Below are the code and all the weights of a small trained network. Each question names an input and a class and asks about switching units off, where a switched-off unit gives its printed mean instead of its output.

import numpy as np


def w(rows, s, z=0):
    codes = np.array(rows[::2]) - 128.0
    scale = np.full(codes.shape[1], s)
    scale[-1] = z or s
    return codes * scale


def f(y):
    return y / 2 * (1 + np.tanh(0.7978845608 * (y + 0.044715 * y**3)))


def log_softmax(a):
    a = a - a.max(-1, keepdims=True)
    return a - np.log(np.exp(a).sum(-1, keepdims=True))


def net(x, mask):
    res = np.array(x, float).reshape(1, 5) / 4 @ E
    y = f(res @ A[0][:, :-1].T + A[0][:, -1])
    res = res + np.where(mask, y, B[0][:, -1]) @ B[0][:, :-1]
    return log_softmax(res[-1] @ U[:, :-1].T + U[:, -1])


A, B = {}, {}
E = w([
[86,71,154,113,137,191,31,54,169,119,116,105],'x0',
[130,127,121,135,128,132,128,128,124,124,118,129],'x1',
[127,128,129,128,130,127,128,129,128,128,130,126],'x2',
[135,168,60,138,139,118,90,82,91,87,208,124],'x3',
[132,122,95,200,141,117,121,119,94,253,137,128],'x4',
],0.016)
A[0] = w([
[132,147,113,73,134,127,181,162,120,81,122,128,182],'n0',
[134,170,21,137,126,119,79,85,92,75,245,128,158],'n1',
[118,90,190,89,120,172,37,84,172,5,105,131,108],'n2',
[113,78,128,152,138,162,2,58,142,247,112,122,38],'n3',
[126,102,210,129,124,140,166,155,154,165,42,129,254],'n4',
[126,114,116,108,139,141,131,73,130,172,122,135,104],'n5',
[143,162,132,99,107,98,214,161,146,23,128,158,205],'n6',
[142,152,130,140,136,108,206,174,120,234,121,138,178],'n7',
[142,143,78,122,144,134,91,94,125,86,173,143,121],'n8',
[128,141,161,124,141,108,178,155,122,47,132,132,179],'n9',
[128,132,134,129,135,110,198,179,117,44,137,119,172],'n10',
[121,106,139,106,133,148,57,81,148,27,146,136,118],'n11',
[133,97,196,100,114,145,113,141,155,104,91,151,153],'n12',
[135,159,57,156,132,108,202,158,93,222,146,131,107],'n13',
],0.015,0.0098)
B[0] = w([
[129,185,121,123,90,163,113,119,138,143,115,145,182],'n0',
[124,245,104,165,211,122,159,42,79,91,169,79,251],'n1',
[101,27,107,124,223,78,120,151,133,115,119,89,234],'n2',
[161,255,135,122,15,198,122,102,157,119,95,167,230],'n3',
[143,65,143,109,131,123,137,173,214,142,38,199,218],'n4',
[114,170,161,104,100,121,134,119,156,117,156,140,151],'n5',
[147,219,149,121,54,162,92,105,156,128,119,135,219],'n6',
[111,67,130,136,60,69,128,207,59,158,177,150,221],'n7',
[110,124,126,113,87,123,82,95,98,165,172,113,182],'n8',
[128,175,142,111,82,182,131,119,142,138,125,136,185],'n9',
[138,201,120,137,90,156,103,127,140,134,108,146,191],'n10',
[111,52,129,108,80,161,80,95,110,146,144,67,204],'n11',
[146,122,129,138,186,130,158,129,185,89,71,138,183],'n12',
[136,86,126,160,221,91,222,119,113,125,146,139,226],'n13',
],0.02,0.031)
U = w([
[183,162,183,113,50,185,129,173,203,151,46,196,252],'0',
[142,232,111,149,89,200,122,46,115,114,160,108,208],'1',
[110,27,140,87,234,146,104,149,208,91,44,114,46],'2',
[44,65,78,109,195,132,63,72,91,109,180,20,16],'3',
[134,19,150,164,120,46,189,210,105,201,131,178,82],'4',
[145,140,98,212,254,64,224,111,60,132,196,136,31],'5',
],0.0076,0.0025)

Each question gives the input, the list of numbers given to net, and the class t.
The units are the neurons (one row each of A and B). Each row of codes is followed by its name. A weight is (code - 128) times the scale printed after its matrix; where a second scale follows, it is the last column's (A, B and U).
mask holds one flag per neuron, in row order. A switched-off neuron (its flag False) gives its mean, the last column of its row in B, instead of its output. The means were averaged over made-up inputs and are rounded, as every weight is.
A unit's drop is (log p(t) with every unit on - log p(t) with that unit switched off) / (log p(t) with every unit on - log p(t) with every unit switched off).
The circuit of an input: a set's keep is (log p(t) with only the set's units on - log p(t) with every unit switched off) / (log p(t) with every unit on - log p(t) with every unit switched off). Starting from the 12 units with the biggest drops (on a tie, the unit counted first), units are removed one at a time, each time the one whose removal leaves the highest keep (on an exact tie, the one counted first), for as long as the keep stays at least 0.8.
circuit, biggest first: the units of the circuit, biggest drop first
top k neurons: the k neurons with the biggest drops, biggest first
drop when u is switched off: that unit's drop, to one decimal
input [-3,-8,6,2,1], class 5: circuit, biggest first	(n3)
input [8,-2,-4,7,0], class 3: top 2 neurons	(n2 n11)
input [0,-8,7,-3,7], class 4: top 3 neurons	(n7 n13 n6)
input [1,1,1,-1,6], class 0: top 3 neurons	(n3 n2 n1)
input [5,7,-3,-5,0], class 2: top 2 neurons	(n2 n6)
input [1,3,8,3,-6], class 3: top 2 neurons	(n2 n3)
input [1,-6,0,-6,-7], class 2: top 3 neurons	(n2 n3 n12)
input [0,1,-3,-1,-4], class 0: top 3 neurons	(n1 n13 n6)
input [7,-6,2,1,-1], class 3: top 3 neurons	(n2 n4 n11)
input [-7,-3,-5,2,1], class 5: top 2 neurons	(n13 n3)
input [-7,-2,7,0,5], class 4: top 2 neurons	(n7 n1)
input [-4,4,8,0,8], class 4: top 2 neurons	(n7 n1)
input [0,-8,2,-2,2], class 4: drop when n3 is switched off	0.2
input [2,-7,4,-8,-8], class 2: circuit, biggest first	(n2)
input [8,3,0,8,-3], class 3: drop when n2 is switched off	0.2
input [3,6,-4,7,-8], class 3: drop when n2 is switched off	0.9
input [-7,4,8,2,2], class 5: drop when n13 is switched off	0.7
